(in the rows, 128 means zero)
Each row of numbers belongs to one of the objects below and depends on some of the facts about them. Some rows are named. Which object is each other row?

Known rows:
lomuk: [128 120 128 191 171  88 121 164 126 160  79 118 160 100 119 128 124 107
 153 116 171 135 159 135 121  98 146  61 132]
greplafom: [113 111 129 161 172  88 111 163 159 150 103 113 187  84 140 139 140 124
 127 102 110 215 117 134 100 124 130  36 164]
sivos: [130  85  96 153 182 112 105 164 166 155 108  82 156  84 134 141 130 140
 147 101  90 170 156 153 146  91 139  46 119]
flugror: [104 116 141 169 165 124 141 155 141 153  83 112 171 103 127 155 111 139
 157 130 156 159 131 145 112 106 152  77 113]
dudor: [142 105 100 201 185 114 123 227 105 131  73 100 154 132 105 100 123 143
 149 106 133 158 118 161 117  99 115 109 171]
klupe: [ 86 167 139 200 162 119 193 103  88 147  71  74 143 194 109 214  73 170
  80  97 156 134 166 113  93 105 122  97 126]
guno: [134 170 117 162 151 119 194 135  96 146 100  73 185 181 111 219 109 179
 116 130 149 154 119 140  90 133 157  91 112]
stivol: [117 139 132 149 167 110 126 132 129 129  67  84 180 113 118 146 111 168
 169 169 178 195 134 148  96 141 176  72 120]
bozu: [ 98 127 140 146 180 131 131 140 151 129  90  82 163 108 110 176 106 196
 165 144 151 197 136 155 112 117 160  89  92]
flastoplos: [132  88 117 162 169 103 126 170 164 175 104 108 204  76 140 148 140 123
 153 107 115 160 132 151 115  95 160  35 118]
vodre: [ 80 124 146 145 184 142 151 146 152 147  96  88 190 116 145 175  82 177
 140 124 141 198 112 152  87 131 158  78 116]
tugru: [ 96 126 147 171 174 131 138 160 138 156  87  91 168 112 121 160 113 149
 137 111 176 163 125 115 117 109 162  83 130]
tabrem: [106 121 128 169 171 118 124 149 146 141  87  94 151 104 112 163 109 164
 147 120 142 168 152 138 121  97 146  80 109]
floska: [ 98 129 138 149 169 129 130 128 143 132  78  79 160 113 115 171  96 190
 164 152 148 186 149 148 110 116 166  86  98]
lonamo: [103 119 131 171 171 116 122 149 144 136  84  94 148 103 110 166 110 167
 151 121 138 170 154 137 122  96 144  78 105]
digrogri: [105 109 128 172 174 109 119 168 165 145 109 101 163  86 119 166 129 146
 131  84 103 186 134 127 123  88 129  63 126]
fafol: [ 66 140 119 175 151 156 146 206 156 136 103 120 165  86 128 189 102 106
 183  94  98 141  96 103 132  55 112  93 117]
neru: [111 127 131 158 182 124 124 175 153 130 107 104 151  97 101 172 121 171
 163 116 143 179 127 142 132 105 148  91  99]

How the objects are related:
grolil: ρ gogrin, bredrine
niferar: χ lomuk
tidon: ρ kladrul, nakledi
gulim: ρ stagra; χ grakan
tiron: ρ guno, bredrine, sevil
ludus: ρ gogrin, boklol, taskes, trato
floska: χ boklol
mapur: ρ kladrul
sezetru: ρ buril; χ tedro
triklir: ρ brugro; χ flosu
seska: ρ mapur
brozatror: ρ lovus
noplo: ρ skuplegur, flastor
dufi: ρ klupe
bobus: ρ klapum, nezok
buvin: ρ tistar, plubu, buzul; χ digrogri
tistar: ρ dupom, ritus
grakan: χ dudor, brogri
dupom: ρ brogri, sivos; χ buvin
plilis: χ gifles
greplafom: ρ lomuk, brogri, gruni
druti: ρ noflogres
drazom: ρ skuplegur, stadagu
triduk: ρ guno; χ stalu
taskes: χ buril
muflo: ρ platruk
flopegil: ρ nibin, dufi
brabre: χ noplo, rudum
flobas: ρ klapum, gulim, graplo, triduk
vegrel: ρ febu, rekodom; χ gosku
guno: ρ klupe; χ dufi
kuza: ρ pofim, lutror, klapum, fladal
boklol: ρ pubren
gragin: ρ nakledi, sivos; χ brozatror
flobes: ρ mapur
lomuk: ρ tedro
stivol: ρ rosik, tiron; χ paflan
stagra: ρ nibin, dufi; χ greplafom
lutror: ρ flopegil; χ ritus
kloplus: ρ brogri
lustem: ρ trato, skubribrin
gusam: ρ lonamo, flobris
dradok: ρ drusten, flugror, buril
neru: χ trato
rudum: ρ fleskar
drepen: ρ ratal, brogri
gridas: ρ lalan, nakledi
stadagu: ρ gragin, kagroskos; χ bufiten
bibus: ρ ratal
buzul: ρ fipom
sisabra: ρ fladal
flastoplos: ρ gulim
fasen: ρ rekodom
trogis: χ pledir
griso: χ flastoplos, sivos
fladal: ρ lalan, sivos
buvak: ρ taskes, tidon, supluk
vodre: ρ flastoplos; χ dupom
bozu: χ triklir
dudor: ρ lalan, mapur, sevil
stalu: ρ druti, drepen; χ gridas
flosu: ρ platruk, grolil
trekes: ρ stesasti
nezok: ρ buvak
kladrul: ρ taskes
trato: ρ flobes, fipom
neson: ρ stesasti, treklo
lalan: ρ treklo
stesasti: ρ taskes
dregin: ρ nakledi, sezetru
lifli: ρ gosku, drusten, trugru
pofim: χ tugru, dufi
vuskezil: ρ brepla
tugru: ρ buvak; χ dufi
pledir: ρ lomuk, plubu
klupe: χ groze
graplo: ρ grakan
skubribrin: ρ sevil, buril
savi: ρ gosku, mapur
flugror: ρ rudrum
vopil: ρ grusku, dregin, ludus
gruni: ρ buril; χ nibin
skatrulur: ρ plilis, trekes
sevil: ρ platruk
rudrum: ρ rosik
skotro: ρ niferar
tedro: ρ pofim; χ sezetru
skistal: ρ fipom, fladal; χ rudum
muflus: ρ pubren, brero; χ flometu, fomik
noflogres: ρ trekes; χ tistar
zevifum: χ fafol
klapum: ρ skotro
platruk: ρ stesasti
bestin: ρ nakledi
disoden: ρ gragin, graplo
febu: ρ tidon
plarek: ρ febu, kagroskos
vigan: ρ flobes
drusten: ρ trato, bozu; χ dupom
plubu: ρ rekodom
flastor: χ stadagu
skigra: ρ savera
daples: ρ sisabra
muske: ρ seska; χ gridas
nufi: ρ savi, noflogres
tovo: ρ buril, treklo
zatrigruk: ρ flobes, daples, nokuduk
lovus: ρ rosik, zevifum
brepla: χ kladrul, rudum
supluk: ρ kladrul, klupe, graplo
ritus: χ bredrine
brapak: χ fleskar
brero: χ trato, neru
nibin: ρ dudor; χ boklol
fafol: ρ savi
bredrine: ρ gridas, neson
treklo: ρ klupe
skuplegur: ρ kladrul, febu
grusku: ρ brabre

Which object is each row?
No name comes twice in this set of rows, the named rows included.
[108  97 131 141 175 130 129 132 162 149  84  74 180 105 131 168 104 200
 147 137 120 195 149 158 108 111 165  67  98] => griso
[ 96 137 141 147 186 135 133 155 149 122 100  91 154 109 103 182 106 198
 165 131 154 190 128 150 117 117 159 100  88] => brero
[110 125 187 158  99 120 131 170 120 126  90 195 108  88 123 166 144 125
 184 223 175 190 126 182 137 120 105  93 115] => sezetru
[120 127 141 183 199  97 119 161 131 131  95  93 138 116  89 150 119 166
 129  91 167 182 144 134 117 117 140  88 132] => grakan
[ 90 118 137 157 184 128 141 165 156 153 101 103 187 102 139 161 101 152
 141 102 128 183 113 141 101 116 152  67 122] => buvin
[106 112 120 178 170 140 143 182 149 158 100 115 157  94 128 168 112 107
 176  99 139 114 132 137 144  71 138  81  95] => tistar
[ 98 147 133 143 176  96 152 138 141 152 103  90 225 124 144 172  98 167
 128 129 133 216 103 151  56 159 164  43 137] => stagra
[ 39 157 145 149 167 172 159 149 161 122  95  99 153 105 124 223  72 163
 178 114 119 172 108 112 119  89 128 102  82] => zevifum
[ 83  78 124 190 156 121 147 143 159 192  84 124 184  87 176 156  85 111
 121 104  97 113 179 148 118  60 134  47 109] => pledir
[106 141 149 168 202 112 155 156 122 151  96 101 176 132 114 150  98 162
 143 113 204 176 114 151  83 149 167  80 120] => gulim
[ 52  93 138 171 165 144 161 102 157 172  66  90 168 115 166 181  48 187
 114 130 102 149 194 160 101  80 143  73  88] => trogis
[117 129 114 161 164 119 140 166 127 147  82  96 189 113 127 152 109 147
 177 144 141 158 132 156 103 110 157  75 111] => nibin

Now the same objects, written a new way:
Named rows:
grolil: [ 97 128 126 138 130 131 138 124 129 132 126 113 126 131 127 126 128 129
 128 127 129 129 136 123 126 135 119 127 134 124 127 129 118 124 134 112
 132 133 124 129 131 126 125 119 135 126 128 123 139]
brabre: [155 162 114 102 123 125 117 118 108 120 128 146 146 123  73 130 120 158
 104 116 118 128 108 144 145 110 143 105 134 152 107 145 134 127 112 137
 137 132 105 111 105 124 127 136  78 129 138 138 123]
vegrel: [147 154 111 112 131 118 128 105 108 134 151 146 125 126  90 118 135 168
 120 129 103 117 144 132 130  95 133 103 136 126  95 147  98  97 114  85
 151 144 106 104 104 134 118 117  64 123 135 117 122]
fasen: [117 127 128 132 131 130 134 125 128 130 130 123 123 128 122 123 131 133
 127 131 125 129 134 124 127 135 123 132 126 123 125 128 125 122 131 120
 129 127 130 125 128 127 128 120 133 129 130 123 130]
ludus: [110 122 125 141 132 129 150 127 139 133 150 117 129 120 136 129 125 112
 127 129 132 117 132 124 137 134 126 131 146 117 128 126 129 107 138 102
 126 140 123 124 127 126 124 123 101 119 127 115 146]
mipluk: [150 129 131 122 121 131 117 137 132 121 126 144 141 128 131 137 127 124
 124 120 136 128 115 136 132 119 136 129 126 145 132 128 135 140 124 146
 124 128 123 130 129 126 132 139 124 130 125 141 131]
gulim: [136 152 118 109 130 139 131  97  99 123  99 130 111 133  91 114 130 162
 138 133 107 125 141 128 128 103 122 104 134 124  92 148  87 128 123 107
 150 141 107 107 104 136 110 113  86 123 146 114 114]
tedro: [ 67 132  99 143 163  42 120 136 150 158 129 109 143  96  69 199 123 160
  62 182 137 149 120 146 162 113  74 112  96 149 126 146 158  92 130  54
 173 149 146 142 138 131 137 129 145 150 157 169 105]
daples: [117 129 129 131 136 127 137 122 124 131 123 120 120 130 120 122 133 138
 127 130 124 132 137 122 124 140 119 130 123 122 124 128 118 121 129 114
 134 128 132 124 128 129 127 120 141 132 136 120 128]
brapak: [148 159 116 100 117 129 124 118 108 124 131 139 148 128  86 119 119 151
 109 111 115 129 112 138 138 110 159 106 138 145 116 136 141 124 110 141
 135 123 111 111 106 118 130 145  86 127 126 131 131]
brozatror: [143  79 136 139 110 128 117 153 146 134 138 150 120 140 210 131 151 120
 153 139 162 117 176 117  89  82 111 136 104 133 139 122  61 110 151  44
 150 145 137 152 159 139 136 131 160 126 107 147 149]
kagroskos: [153 131 128 122 119 132 114 137 129 122 136 148 139 128 128 135 127 126
 123 119 130 128 115 138 131 117 136 132 126 142 132 128 138 138 121 146
 121 124 126 131 128 127 134 138 122 131 122 140 126]
stadagu: [188 114 121 125 137 123 102 118 130 109 169 156 123 145 131 138 157 159
 147 152 128 103 147 121 104  69  95 125 125 128 105 147  55 101 140  45
 146 133 117 120 120 138 123 113 100 133 124 133 120]
flobes: [188 116 142  94 137 117 188 113 130 132  77 123  90  83 123 106 122  93
 135 145 148 129 158 121 140 188 136 146 113 111 105 113 131  90 151 102
 153 147 133  95 105 130 129 132 137 140 189 103 129]
bibus: [122 128 128 129 129 127 134 124 124 128 124 123 125 129 123 126 130 131
 129 129 128 129 132 125 127 135 124 129 125 123 128 128 123 124 129 121
 130 129 129 128 130 127 128 122 137 130 129 124 126]
triklir: [102 126 128 128 130 125 137 129 127 131 130 112 130 129 125 121 129 125
 124 126 127 135 128 120 124 146 137 129 128 121 138 122 137 119 129 130
 126 120 137 128 127 121 130 133 141 128 121 124 135]
nezok: [114 124 130 140 136 120 130 124 132 135 155 121 124 127 140 126 129 125
 127 138 120 115 132 125 128 125 125 128 140 112 129 127 128 111 129 114
 123 128 129 125 126 131 124 121 110 121 123 115 129]
bredrine: [140  90 154 152 141 174 136 124 153  83 143  78 128 163 163 121 139  83
 176 138 140 124 103  97  98 186 105 163 142  92 157 111 119 157 162 157
  79  84 147 136 134 111 121 117 186 129 109 106 131]

Name these rows:
No name comes twice in this set of rows, the named rows included.
[159 120 133 147 159  84 105 118 138 144 245 156 117 124 152 122 155 132
 131 157  83  87 137 127 122 114 131 144 147  80 130 123 157  70 108 129
 105 109 144 116 118 142 131 115  73 123 100 102  96] => tidon
[158 135 128 137 139 112  82 136 127 125 207 170 136 139 121 130 147 156
 120 126 100 110 116 137 120 112 129 140 129 121 139 130 146 116 100 151
 106 106 134 132 131 134 143 121 122 135 100 136 110] => nakledi
[ 56 115 118 168 121 133 158 134 166 140 181  96 148 124 172 152 109  83
 118 120 145  99 117 128 146 109 124 118 188 120 142 131 132 104 146  82
 112 154 113 134 134 123 110 124  46  93 103 112 179] => stesasti
[110 134 127 140 144 124 118 121 114 132 150 127 118 142 102 112 146 165
 132 135 102 132 142 119 114 143 113 134 116 107 127 130 114 118 117 121
 128 114 136 129 132 132 131 110 160 138 125 118 110] => fladal
[128  87 144 133 128 124 165 150 153 140 108 117 112 115 172 119 133  92
 138 137 165 139 161 113 113 174 121 156 103 123 145 103 114 106 157  85
 142 134 150 137 151 126 144 134 199 141 140 130 152] => trato
[159  86 146 166 145  95 124 140 176 145 189 154 105  93 219 162 125  61
 145 160 135  77 138 137 146 107 102 153 153 100 130 121 152 102 145 114
 109 154 139 136 141 156 118 111  66 109 126 106 117] => kladrul
[152 142 131  91 139 167 151  88 108  81 127  65 139 161  70  87 133 129
 148 129 106 135  83  95 110 173 159 121 150  95 126 124 129 122 138 156
 103  73 127  93  78  88 114 142 116 130 123  97 124] => lutror
[ 56 140 124 136 102 122 144 143 105 186 115 148 112 119 161  86 127 150
 120  95 119 135 189 133 121 114 169 115 120 128 135 118 117 110 103 119
 153 155 127 135 151 144 138 125 133 114 111 121 154] => stalu
[134 118 126 113 108 123 118 147 137 130 137 137 150 131 140 126 132 121
 116 122 142 133 123 129 116 117 156 124 119 143 150 118 137 117 126 121
 130 116 134 137 135 116 143 156 139 130 103 151 145] => neru
[206 109 145  99 141  96 168 111 140 141 126 135  90  78 154 111 127  78
 140 160 128 108 153 123 143 157 146 145 126  98 109 108 152  73 143 112
 140 140 139  93  99 135 125 134  87 130 167  93 115] => mapur
[ 80  98 137 163 128 139 144 145 155 136 127 103 126 131 176 139 126  95
 136 128 155 132 137 119 122 156 107 147 131 122 153 116 126 136 148 112
 118 133 139 150 159 127 130 122 172 125 120 127 155] => flosu
[152 103 143 144 118 136 110 155 148 124 122 158 127 122 178 150 124  99
 137 122 153 125 130 140 130 127 114 151 116 149 142 121 136 162 135 151
 115 136 134 152 155 140 138 128 164 132 127 149 130] => fleskar

Now the same objects, written a new way:
Named rows:
muflus: [140 139 114 135 120 105 128 124 143 121 123 122 120 151 117  96 124 151
 120 111 126 141 140 145 145 126 149 137 141 114 139 119 128 137 115 105
 121 119 129 126 138]
vegrel: [135 130 117 140 122 107 124 121 141 115 118 121 116 157 115  87 119 146
 117 117 128 147 134 144 146 124 143 137 146 118 139 118 120 142 112 105
 124 122 134 125 144]
stagra: [147 137 112 128 119  93 127 118 145 131 119 123 120 133 100  93 126 144
 128 107 134 137 131 164 151 125 145 135 131 109 151 126 134 143 117 107
 124 132 112 129 129]
stivol: [143 140 114 135 119 107 129 123 144 124 125 123 120 153 116  98 126 154
 119 110 124 135 146 149 146 126 150 136 143 114 139 117 128 135 118 107
 118 116 126 129 137]
bozu: [138 136 110 139 122 103 130 132 152 120 127 125 115 156 113  93 131 154
 123 109 124 147 144 144 140 125 153 129 139 113 137 111 123 144 109 105
 117 122 127 128 144]
trekes: [156 139 136 112 117 145 109 148 133 135 111 112 178 147 131 118 105 136
 129 124 130 110 150 119 145 127 102  99 111 109 116 139 203 112 129 126
 105 126 125 111 105]
brike: [126 140 123 136 112 132 125 131 142 131 115 125 138 123 135 146 117 132
 124 134 120 140 119 134 134 123 106 133 118 122 112 136 131 126 123 122
 130 143 117 110 127]
treplem: [125 140 123 137 111 132 125 132 141 131 116 125 139 123 136 147 116 132
 123 134 121 139 119 134 134 121 105 132 117 122 113 137 133 126 123 122
 129 144 116 110 126]
sevil: [155 129 134 119 114 144 125 138 139 142 117 118 167 141 137 152 120 138
 137 126 124 110 156 140 141 122 111 117 120 113 110 123 182 106 137 124
 117 123 120 121 110]
rekodom: [123 140 122 139 111 132 125 132 142 129 115 125 136 123 137 145 114 133
 120 134 120 143 116 130 133 120 104 133 120 123 112 138 129 126 121 122
 131 144 117 108 129]
dudor: [147 114 131 140 119 130 137 128 170 143  99 134 151 137 135 163 134 122
 159 138 126 124 128 171 127 116 126 134 128 111 110 107 151 112 142 125
 150 122 119 132 122]
lalan: [139 124 132 118 114 128 128 121 116 144 116 126 151 108 112 158 121 112
 141 138 135 118 133 159 146 130 109 126  98 112 123 128 145 124 132 120
 125 132 109 122 106]
geda: [125 139 123 137 112 132 125 132 142 132 116 125 138 123 135 147 116 132
 123 135 121 139 119 135 134 122 106 133 117 123 113 136 133 125 123 122
 129 143 116 110 126]
tovo: [134  92 135 117 109 135 129 119 104 139 130 116 139 112 122 184 126 124
 134 131 134 141 155 158 152 112  86 134 121 122 113 110 143 129 127 116
 128 154 115 116 118]
nuklak: [126 140 123 137 111 133 125 131 141 132 115 125 139 122 136 147 117 132
 123 134 120 139 118 134 134 122 107 133 117 122 113 136 132 125 123 122
 130 143 116 111 126]
grusku: [129 136 124 134 112 132 123 131 140 133 113 124 142 122 134 145 116 129
 127 135 124 139 119 137 135 122 106 132 115 121 114 136 137 126 123 122
 132 142 118 111 124]
flugror: [130 129 125 132 112 133 125 129 137 134 115 123 142 123 134 153 118 129
 128 134 124 140 124 138 136 119 103 133 119 122 113 132 139 124 124 121
 133 143 118 111 123]
nakledi: [110 140 130 144 117 142 132 121 111 124 116 133 134 128 130 153 113 109
 120 160 120 128 118 134 132 142 122 135 103 124 109 131  98 127 125 118
 122 110 128 120 128]

Which object is each row?
No name comes twice in this set of rows, the named rows included.
[127 131 127 137 114 132 123 128 138 129 110 124 140 124 131 142 113 123
 128 138 126 141 115 138 136 122 105 132 118 121 114 134 135 127 123 121
 134 141 121 111 125] => drazom
[124 136 120 140 115 130 127 141 151 131 116 130 136 128 131 143 123 130
 130 133 121 144 122 134 131 122 108 122 112 118 110 126 130 133 118 122
 127 146 114 113 128] => bufiten
[118 107 139 151 124 136 117 116 139 114  93 128 132 140 126 123 100 112
 121 154 132 145 102 138 140 115  89 131 137 126 114 127 120 136 125 123
 143 141 130 112 136] => skuplegur
[163 137 140 108 117 150 111 151 133 137 113 111 186 152 133 121 108 138
 130 123 129 101 164 119 147 127 105  95 112 109 114 135 212 105 134 127
 100 120 126 114 101] => platruk
[129 138 122 141 113 132 127 131 151 132 113 128 136 129 138 147 119 135
 124 133 118 138 119 137 133 119 109 134 124 121 111 132 133 124 125 123
 133 140 116 114 129] => gosku
[133 130 111 143 129 103 133 135 150 117 123 133 115 162 104  87 136 137
 133 118 128 146 144 148 136 135 166 118 126 109 136 100 110 154 105 103
 113 111 131 135 143] => stadagu
[131  99 131 125 108 136 129 124 116 134 127 115 138 118 135 179 126 129
 134 132 130 152 144 148 143 112  91 140 126 125 107 113 141 128 123 116
 136 153 123 110 125] => dradok
[126  62 135 117 110 128 138 113  97 121 156 104 112 151 113 149 141 176
 118 113 133 161 186 191 168 121 120 163 150  95 137  88 157 140 123  94
 126 112 128 106 143] => gruni
[112 135 133 142 119 142 132 117 104 124 114 132 139 125 127 153 112 101
 127 164 125 125 117 138 133 145 126 136  98 123 111 128 100 127 127 117
 124 104 132 122 125] => bestin
[116 116 135 145 120 136 117 121 128 116 101 124 136 133 127 128 102 112
 120 152 131 146 106 131 138 122  95 130 124 126 114 131 119 136 120 120
 137 137 132 108 133] => febu
[154 142 118 126 121 111 123 132 145 125 121 117 137 161 117  85 123 155
 123 106 127 127 153 142 146 129 151 125 137 109 140 120 158 128 119 107
 112 109 133 129 131] => noflogres
[132 132 126 131 118 132 128 139 140 136 114 129 148 130 123 144 123 120
 138 137 127 128 132 140 134 129 115 114 103 112 111 123 143 128 124 122
 122 132 115 119 117] => bredrine
[130 172 133 139 101 127 112 133 131 130 109 116 139 129 147 143 103 128
 122 122 122 134 123 145 135 116 105 154 115 129 107 137 116 128 121 121
 126 146 111 121 123] => digrogri
[130 135 125 131 113 126 122 129 138 135 110 124 142 113 126 141 116 123
 132 133 129 141 112 141 136 123 103 132 111 118 120 139 140 130 122 122
 136 147 114 110 120] => flobas
[146 137 131 122 114 140 121 139 139 138 114 119 161 137 135 141 115 135
 132 128 124 117 143 133 140 124 110 117 115 115 113 132 172 112 131 124
 118 127 121 116 113] => muflo

